Below is a small trained network, with its code and all its weights. Each question gives an input and a class and asks what happens when units are switched off, that is, made to give their printed mean instead of their output.

import numpy as np


def w(rows, s, z=0):
    codes = np.array(rows[::2]) - 128.0
    scale = np.full(codes.shape[1], s)
    scale[-1] = z or s
    return codes * scale


def f(y):
    return np.maximum(y, 0)


def log_softmax(a):
    a = a - a.max(-1, keepdims=True)
    return a - np.log(np.exp(a).sum(-1, keepdims=True))


def net(x, mask):
    res = np.array(x, float).reshape(1, 4) / 4 @ E
    y = f(res @ A[0][:, :-1].T + A[0][:, -1])
    res = res + np.where(mask, y, B[0][:, -1]) @ B[0][:, :-1]
    return log_softmax(res[-1] @ U[:, :-1].T + U[:, -1])


A, B = {}, {}
E = w([
[139,98,128,132,112,128,119,147,122,127,121],'x0',
[52,137,138,12,166,112,78,220,136,166,123],'x1',
[113,131,152,154,169,80,112,156,37,14,165],'x2',
[133,104,2,73,84,88,149,93,94,117,198],'x3',
],0.01)
A[0] = w([
[169,122,161,254,125,150,188,68,114,70,128,106],'n1',
[154,139,179,183,135,180,119,123,176,147,89,48],'n2',
[158,126,94,151,84,173,179,73,80,126,178,127],'n3',
[109,143,170,88,169,106,105,183,130,111,129,129],'n4',
[124,122,72,94,124,78,119,119,92,103,202,124],'n5',
[105,128,52,79,104,86,142,138,101,116,184,11],'n6',
[124,122,120,86,96,122,161,105,140,150,120,88],'n7',
[95,138,195,124,158,124,66,138,118,119,123,95],'n8',
[172,130,90,121,92,129,132,97,166,157,135,131],'n9',
[82,112,104,49,120,119,104,144,152,159,135,2],'n10',
[112,136,161,123,139,143,89,142,112,138,119,82],'n11',
[124,130,130,87,104,171,137,141,200,210,64,24],'n12',
[128,132,130,90,126,201,130,120,197,199,87,194],'n13',
[146,100,65,146,82,140,171,75,183,152,152,129],'n14',
],0.0098,0.0096)
B[0] = w([
[101,38,194,105,200,97,121,64,172,236,82,248],'n1',
[177,131,82,85,132,48,196,183,106,77,60,185],'n2',
[136,210,55,139,77,133,165,199,99,70,156,206],'n3',
[85,146,127,167,105,172,66,132,99,114,183,195],'n4',
[171,108,145,85,163,56,187,102,171,179,64,216],'n5',
[79,49,255,129,228,179,82,28,169,251,123,178],'n6',
[162,163,81,158,77,143,142,182,97,88,164,148],'n7',
[91,119,86,162,103,171,85,138,126,85,182,175],'n8',
[104,176,75,133,89,186,135,158,104,78,154,184],'n9',
[191,127,43,78,121,43,211,158,158,95,32,161],'n10',
[127,134,100,117,126,148,110,125,123,105,161,147],'n11',
[88,76,229,121,197,163,79,28,168,228,131,193],'n12',
[164,104,109,105,159,71,176,122,143,149,83,251],'n13',
[123,179,61,163,56,150,105,181,96,67,168,209],'n14',
],0.0092,0.012)
U = w([
[229,134,103,124,118,45,209,135,118,119,89,33],'0',
[67,89,205,136,150,161,77,86,133,187,133,253],'1',
[112,204,93,177,67,249,96,175,86,39,216,84],'2',
],0.011,0.0023)

Each question gives the input, the list of numbers given to net, and the class t.
The units are the neurons (one row each of A and B). Each row of codes is followed by its name. A weight is (code - 128) times the scale printed after its matrix; where a second scale follows, it is the last column's (A, B and U).
mask holds one flag per neuron, in row order. A switched-off neuron (its flag False) gives its mean, the last column of its row in B, instead of its output. The means were averaged over made-up inputs and are rounded, as every weight is.
A unit's drop is (log p(t) with every unit on - log p(t) with that unit switched off) / (log p(t) with every unit on - log p(t) with every unit switched off).
The circuit of an input: a set's keep is (log p(t) with only the set's units on - log p(t) with every unit switched off) / (log p(t) with every unit on - log p(t) with every unit switched off). Starting from the 12 units with the biggest drops (on a tie, the unit counted first), units are removed one at a time, each time the one whose removal leaves the highest keep (on an exact tie, the one counted first), for as long as the keep stays at least 0.8.
units of the circuit, in order: the units of the circuit, biggest drop first
top k neurons: the k neurons with the biggest drops, biggest first
drop of u: that unit's drop, to one decimal
input [-1,3,8,2], class 1: top neuron	[n5]
input [-6,-4,-7,-5], class 0: top 2 neurons	[n2, n13]
input [1,-5,-7,-7], class 0: top 2 neurons	[n2, n13]
input [-7,5,-3,1], class 0: top 3 neurons	[n10, n1, n6]
input [8,0,-7,-5], class 0: top 3 neurons	[n2, n13, n1]
input [-8,0,-7,-4], class 0: top 3 neurons	[n13, n2, n1]
input [-1,-2,-3,-7], class 0: top 3 neurons	[n2, n6, n13]
input [5,6,-2,3], class 0: top 2 neurons	[n10, n1]
input [8,-7,4,-7], class 1: top 2 neurons	[n1, n13]
input [-4,0,-5,2], class 2: drop of n1	0.3
input [-4,-7,-6,-7], class 0: drop of n2	5.1
input [-3,8,8,5], class 1: drop of n6	2.8
input [-7,1,3,4], class 1: drop of n12	-0.4
input [3,1,4,4], class 1: units of the circuit, in order	[n6]
